Here is a tiny trained network, its code and every weight. The questions are about switching its units off for an input and a target symbol, where a switched-off unit gives its printed mean instead of its output.

import numpy as np


def w(rows, s, z=0):
    codes = np.array(rows[::2]) - 128.0
    scale = np.full(codes.shape[1], s)
    scale[-1] = z or s
    return codes * scale


def f(y):
    return y / 2 * (1 + np.tanh(0.7978845608 * (y + 0.044715 * y**3)))


def softmax(a):
    e = np.exp(a - a.max(-1, keepdims=True))
    return e / e.sum(-1, keepdims=True)


def log_softmax(a):
    a = a - a.max(-1, keepdims=True)
    return a - np.log(np.exp(a).sum(-1, keepdims=True))


def net(x, mask):
    ids = ['ΓΘΛΞΩαβεζημσψ'.index(c) for c in x.split()]
    T = len(ids)
    res = E[ids] + P[:T]
    u = 0
    for l in range(3):
        r = res
        for j in range(2):
            rows = slice(3 * j, 3 * j + 3)
            q, k, v = (r @ M[l][rows].T for M in (Q, K, V))
            z = softmax(np.where(np.tri(T) > 0, q @ k.T / 3**0.5, -1e9)) @ v
            o = O[l][rows]
            res = res + np.where(mask[u + j], z, o[:, -1]) @ o[:, :-1]
        u += 2
        y = f(res @ A[l][:, :-1].T + A[l][:, -1])
        res = res + np.where(mask[u : u + 8], y, B[l][:, -1]) @ B[l][:, :-1]
        u += 8
    return log_softmax(res[-1] @ U[:, :-1].T + U[:, -1])


Q, K, V, O, A, B = {}, {}, {}, {}, {}, {}
E = w([
[207,254,145,85,140,99,83],'Γ',
[150,73,70,96,164,38,31],'Θ',
[197,40,75,122,162,143,191],'Λ',
[116,136,98,64,129,128,134],'Ξ',
[87,180,124,75,100,159,136],'Ω',
[149,120,217,170,185,121,47],'α',
[102,153,213,11,172,96,14],'β',
[80,146,72,83,98,123,73],'ε',
[198,127,132,248,193,127,145],'ζ',
[101,195,108,108,73,138,96],'η',
[153,195,141,75,119,139,174],'μ',
[96,159,151,67,130,162,164],'σ',
[139,220,140,92,83,145,149],'ψ',
],0.013)
P = w([
[168,68,186,111,97,160,117],'0',
[127,92,143,156,119,188,120],'1',
[150,97,190,106,104,109,138],'2',
[86,116,134,162,122,120,163],'3',
[157,127,140,95,138,199,98],'4',
[94,148,84,154,148,193,129],'5',
[116,139,169,104,113,67,164],'6',
[48,167,94,164,144,107,177],'7',
[149,165,83,77,158,246,86],'8',
[90,210,55,126,170,168,136],'9',
[88,183,102,99,132,98,156],'10',
],0.011)
Q[0] = w([
[138,177,101,161,53,81,148],'0.h0',
[83,117,70,110,55,110,197],'0.h0',
[180,119,142,110,147,177,254],'0.h0',
[165,79,134,212,167,148,135],'0.h1',
[143,71,105,137,209,51,37],'0.h1',
[93,139,241,189,153,148,69],'0.h1',
],0.037)
K[0] = w([
[116,118,71,153,149,154,98],'0.h0',
[138,143,75,198,177,138,138],'0.h0',
[205,68,134,135,89,166,219],'0.h0',
[197,127,129,225,130,136,181],'0.h1',
[151,40,134,190,126,76,2],'0.h1',
[107,196,235,162,170,148,67],'0.h1',
],0.036)
V[0] = w([
[120,121,141,138,136,142,125],'0.h0',
[105,137,121,134,146,156,104],'0.h0',
[138,153,147,143,109,102,119],'0.h0',
[180,74,164,223,22,160,119],'0.h1',
[103,146,129,95,163,128,126],'0.h1',
[91,243,67,26,255,115,134],'0.h1',
],0.0046)
O[0] = w([
[114,139,142,132,137,144,112,136],'0.h0',
[108,129,168,111,126,144,114,132],'0.h0',
[171,129,102,110,122,130,146,116],'0.h0',
[133,243,66,15,141,101,144,43],'0.h1',
[128,94,158,177,127,136,129,165],'0.h1',
[108,1,204,248,88,165,148,251],'0.h1',
],0.0033,0.0025)
A[0] = w([
[132,147,45,84,90,55,115,20],'0.n0',
[82,96,126,130,93,115,167,66],'0.n1',
[204,7,229,255,196,101,140,13],'0.n2',
[140,105,152,197,88,109,99,85],'0.n3',
[128,157,35,74,95,80,171,30],'0.n4',
[103,188,79,83,169,100,86,2],'0.n5',
[191,144,168,197,96,143,143,50],'0.n6',
[104,90,146,130,26,155,116,30],'0.n7',
],0.0083,0.0051)
B[0] = w([
[129,193,216,117,156,180,162,12],'0.n0',
[188,223,146,142,151,85,175,40],'0.n1',
[225,63,191,234,93,181,32,241],'0.n2',
[133,139,70,142,160,107,142,20],'0.n3',
[113,135,158,220,125,101,104,22],'0.n4',
[142,64,192,192,132,187,209,2],'0.n5',
[163,187,75,58,116,138,120,62],'0.n6',
[90,254,172,57,143,118,121,41],'0.n7',
],0.0075,0.00088)
Q[1] = w([
[130,53,178,158,188,7,55],'1.h0',
[167,86,92,115,108,207,116],'1.h0',
[10,189,172,142,202,120,62],'1.h0',
[130,147,151,147,74,117,166],'1.h1',
[91,163,141,157,197,113,147],'1.h1',
[125,131,137,135,166,136,120],'1.h1',
],0.02)
K[1] = w([
[41,63,132,3,116,46,123],'1.h0',
[174,155,232,133,80,146,112],'1.h0',
[75,126,125,113,252,82,122],'1.h0',
[136,168,147,118,110,176,123],'1.h1',
[119,173,129,132,209,101,128],'1.h1',
[106,131,133,142,171,107,119],'1.h1',
],0.021)
V[1] = w([
[111,142,150,110,128,141,136],'1.h0',
[142,118,103,126,99,110,140],'1.h0',
[141,127,127,123,111,130,139],'1.h0',
[111,136,112,112,127,148,134],'1.h1',
[146,46,157,170,3,61,127],'1.h1',
[121,141,154,122,163,127,140],'1.h1',
],0.0048)
O[1] = w([
[93,109,121,146,129,117,155,19],'1.h0',
[161,147,153,95,164,108,100,3],'1.h0',
[133,133,119,128,138,123,126,120],'1.h0',
[106,136,147,126,112,110,142,77],'1.h1',
[148,253,140,20,202,120,148,187],'1.h1',
[118,119,119,160,117,156,118,65],'1.h1',
],0.0029,0.00041)
A[1] = w([
[137,233,164,136,191,151,126,100],'1.n0',
[51,139,92,45,112,107,150,96],'1.n1',
[166,31,131,124,217,129,208,2],'1.n2',
[109,83,112,118,1,116,163,79],'1.n3',
[140,184,40,83,141,95,187,48],'1.n4',
[150,112,78,125,97,78,80,113],'1.n5',
[100,62,120,113,248,90,72,60],'1.n6',
[137,49,115,138,34,159,148,85],'1.n7',
],0.0098,0.0061)
B[1] = w([
[140,39,86,129,81,98,103,202],'1.n0',
[199,171,187,191,216,145,131,247],'1.n1',
[108,253,85,26,141,61,143,140],'1.n2',
[157,194,197,149,143,124,108,153],'1.n3',
[74,104,146,184,101,139,91,94],'1.n4',
[170,125,125,78,171,106,140,146],'1.n5',
[162,73,129,172,54,142,120,239],'1.n6',
[80,205,153,75,196,133,157,126],'1.n7',
],0.012,0.0016)
Q[2] = w([
[95,196,67,184,161,61,231],'2.h0',
[207,149,200,235,143,78,117],'2.h0',
[157,190,182,32,143,39,145],'2.h0',
[153,75,22,46,97,251,90],'2.h1',
[86,102,88,234,102,196,129],'2.h1',
[172,128,228,71,116,130,78],'2.h1',
],0.022)
K[2] = w([
[79,148,34,129,105,173,150],'2.h0',
[136,77,106,136,142,224,83],'2.h0',
[182,160,135,36,109,179,125],'2.h0',
[139,144,204,151,133,2,161],'2.h1',
[74,123,122,219,111,104,125],'2.h1',
[200,124,182,109,116,162,121],'2.h1',
],0.028)
V[2] = w([
[107,60,142,91,252,107,125],'2.h0',
[140,66,180,144,149,190,227],'2.h0',
[89,189,137,167,165,121,61],'2.h0',
[151,154,80,159,151,152,124],'2.h1',
[151,109,126,124,80,152,228],'2.h1',
[95,139,166,102,166,151,120],'2.h1',
],0.02)
O[2] = w([
[169,110,56,158,11,207,124,194],'2.h0',
[93,238,51,143,79,93,73,138],'2.h0',
[185,144,191,122,54,62,147,76],'2.h0',
[177,108,131,66,115,166,93,148],'2.h1',
[117,141,121,131,207,139,38,4],'2.h1',
[137,178,160,157,73,37,98,102],'2.h1',
],0.011,0.0039)
A[2] = w([
[200,166,49,164,103,147,132,95],'2.n0',
[4,83,175,89,66,136,87,102],'2.n1',
[70,190,125,172,138,139,159,6],'2.n2',
[168,151,9,91,161,58,152,81],'2.n3',
[160,62,71,182,105,150,123,111],'2.n4',
[132,42,108,211,100,85,98,128],'2.n5',
[135,47,73,158,126,93,61,92],'2.n6',
[182,59,102,109,102,83,62,111],'2.n7',
],0.011,0.012)
B[2] = w([
[165,73,161,127,244,111,173,223],'2.n0',
[193,149,239,105,182,46,191,142],'2.n1',
[93,7,18,77,98,103,54,145],'2.n2',
[97,122,160,97,35,179,102,155],'2.n3',
[100,201,154,145,98,58,73,254],'2.n4',
[125,99,97,75,165,200,98,212],'2.n5',
[154,94,139,116,71,79,210,182],'2.n6',
[54,150,115,177,155,131,148,193],'2.n7',
],0.013,0.0099)
U = w([
[122,87,213,97,128,91,96,68],'Γ',
[177,77,121,106,132,85,66,87],'Θ',
[221,145,105,208,191,129,124,254],'Λ',
[102,58,238,254,98,207,25,167],'Ξ',
[68,183,162,110,196,114,132,20],'Ω',
[41,179,160,202,155,195,140,137],'α',
[155,122,116,23,146,183,126,195],'β',
[66,85,182,167,167,180,147,23],'ε',
[73,205,117,138,135,146,232,171],'ζ',
[51,82,125,160,123,100,167,91],'η',
[75,162,143,107,145,136,76,91],'μ',
[121,200,137,156,120,100,120,196],'σ',
[179,86,155,166,70,145,135,149],'ψ',
],0.0067,0.0029)

Each question gives the input, a string of symbols that net reads in full, and the target symbol t.
The units are the heads (3 rows each of Q, K, V and O) and the neurons (one row each of A and B). Each row of codes is followed by its name. A weight is (code - 128) times the scale printed after its matrix; where a second scale follows, it is the last column's (O, A, B and U).
mask holds one flag per unit, layer by layer, with each layer's heads first. A switched-off unit (its flag False) gives its mean, the last column of its rows in O or B, instead of its output. The means were averaged over made-up inputs and are rounded, as every weight is.
A unit's drop is (log p(t) with every unit on - log p(t) with that unit switched off) / (log p(t) with every unit on - log p(t) with every unit switched off).
The circuit of an input: a set's keep is (log p(t) with only the set's units on - log p(t) with every unit switched off) / (log p(t) with every unit on - log p(t) with every unit switched off). Starting from the 12 units with the biggest drops (on a tie, the unit counted first), units are removed one at a time, each time the one whose removal leaves the highest keep (on an exact tie, the one counted first), for as long as the keep stays at least 0.8.
units of the circuit, in order: the units of the circuit, biggest drop first
top k neurons: the k neurons with the biggest drops, biggest first
top k neurons in layer l: the k neurons of layer l with the biggest drops, biggest first
which heads matter: for each layer, one digit per head in row order, 1 if its drop is at least 0.15 and else 0, layers parted by /
input ε ζ β Ξ β σ ζ Λ Ξ α, target Ξ: units of the circuit, in order -> 0.h1, 0.n2
input σ α Λ ζ β β ψ σ Ξ, target Ω: units of the circuit, in order -> 2.h0
input μ ε Ξ Ξ Θ Γ ε Γ ζ ε, target ε: units of the circuit, in order -> 2.h0, 1.n0
input ε μ ζ Ξ ζ β ε, target β: which heads matter -> 00 / 00 / 01
input ζ Ξ σ, target β: which heads matter -> 01 / 00 / 01
input β η μ Θ Ξ Ω ζ β Θ ψ ε, target α: top 2 neurons -> 1.n1, 1.n6
input α ε ζ ψ Θ σ, target Ω: which heads matter -> 00 / 00 / 10
input Ξ Ξ μ Ξ Ξ, target μ: units of the circuit, in order -> 2.h0, 2.h1, 2.n2
input α Λ α Ξ μ, target ζ: which heads matter -> 01 / 00 / 01
input α η μ Ξ ψ ψ ζ Ξ Ξ Ξ, target Λ: which heads matter -> 00 / 00 / 10
input Ω ψ Λ α η Λ Θ, target η: top 3 neurons -> 2.n7, 2.n6, 1.n6
input α α ζ ζ Ξ Γ α α Γ β ψ, target ε: units of the circuit, in order -> 1.n0, 2.h0, 1.n1
input ψ Λ α ε, target Ξ: top 4 neurons -> 1.n2, 1.n6, 1.n1, 1.n0
input Ξ ζ Ξ, target Λ: which heads matter -> 01 / 00 / 10
input σ Ξ η β Λ Ξ Ξ Ω ζ Ξ Ω, target β: top 2 neurons -> 1.n1, 2.n4
input ψ σ Ω Ω, target Θ: which heads matter -> 00 / 00 / 11
input Ξ ψ Γ ζ η Λ ε Λ ζ ε Ξ, target β: top 3 neurons -> 1.n1, 1.n0, 2.n7
input Ξ ε ε Θ Ω η, target α: top 2 neurons -> 1.n6, 1.n5
input Λ ζ ε, target Ξ: units of the circuit, in order -> 1.n2, 2.h0, 1.n7, 2.n4
input μ Ξ Θ Γ ζ ε μ, target β: units of the circuit, in order -> 2.h1, 0.n2, 0.n6
input ε σ Γ Λ ψ Λ ψ, target Ω: units of the circuit, in order -> 2.h0
input μ Λ Γ μ ψ ζ Γ Λ Γ Ξ Θ, target η: units of the circuit, in order -> 2.n6, 1.n6, 2.n7
input Ω Ξ η α μ μ Ξ ψ η Λ, target β: top 3 neurons -> 1.n2, 1.n7, 1.n0
input μ α Θ Ω, target ζ: top 2 neurons -> 1.n6, 0.n2
input ε Ξ ψ Ξ Ξ η Ω α Θ Ω Ω, target α: top 4 neurons in layer 1 -> 1.n6, 1.n1, 1.n3, 1.n5
input ψ α η ε, target ζ: top 2 neurons -> 1.n1, 1.n6
input η α Ω Θ ζ σ, target α: top 2 neurons in layer 1 -> 1.n6, 1.n5
input σ σ ε β ζ α β Γ Γ Λ, target β: units of the circuit, in order -> 1.n2, 0.h1, 2.h1
input ζ μ ψ ψ, target μ: top 2 neurons in layer 1 -> 1.n2, 1.n5
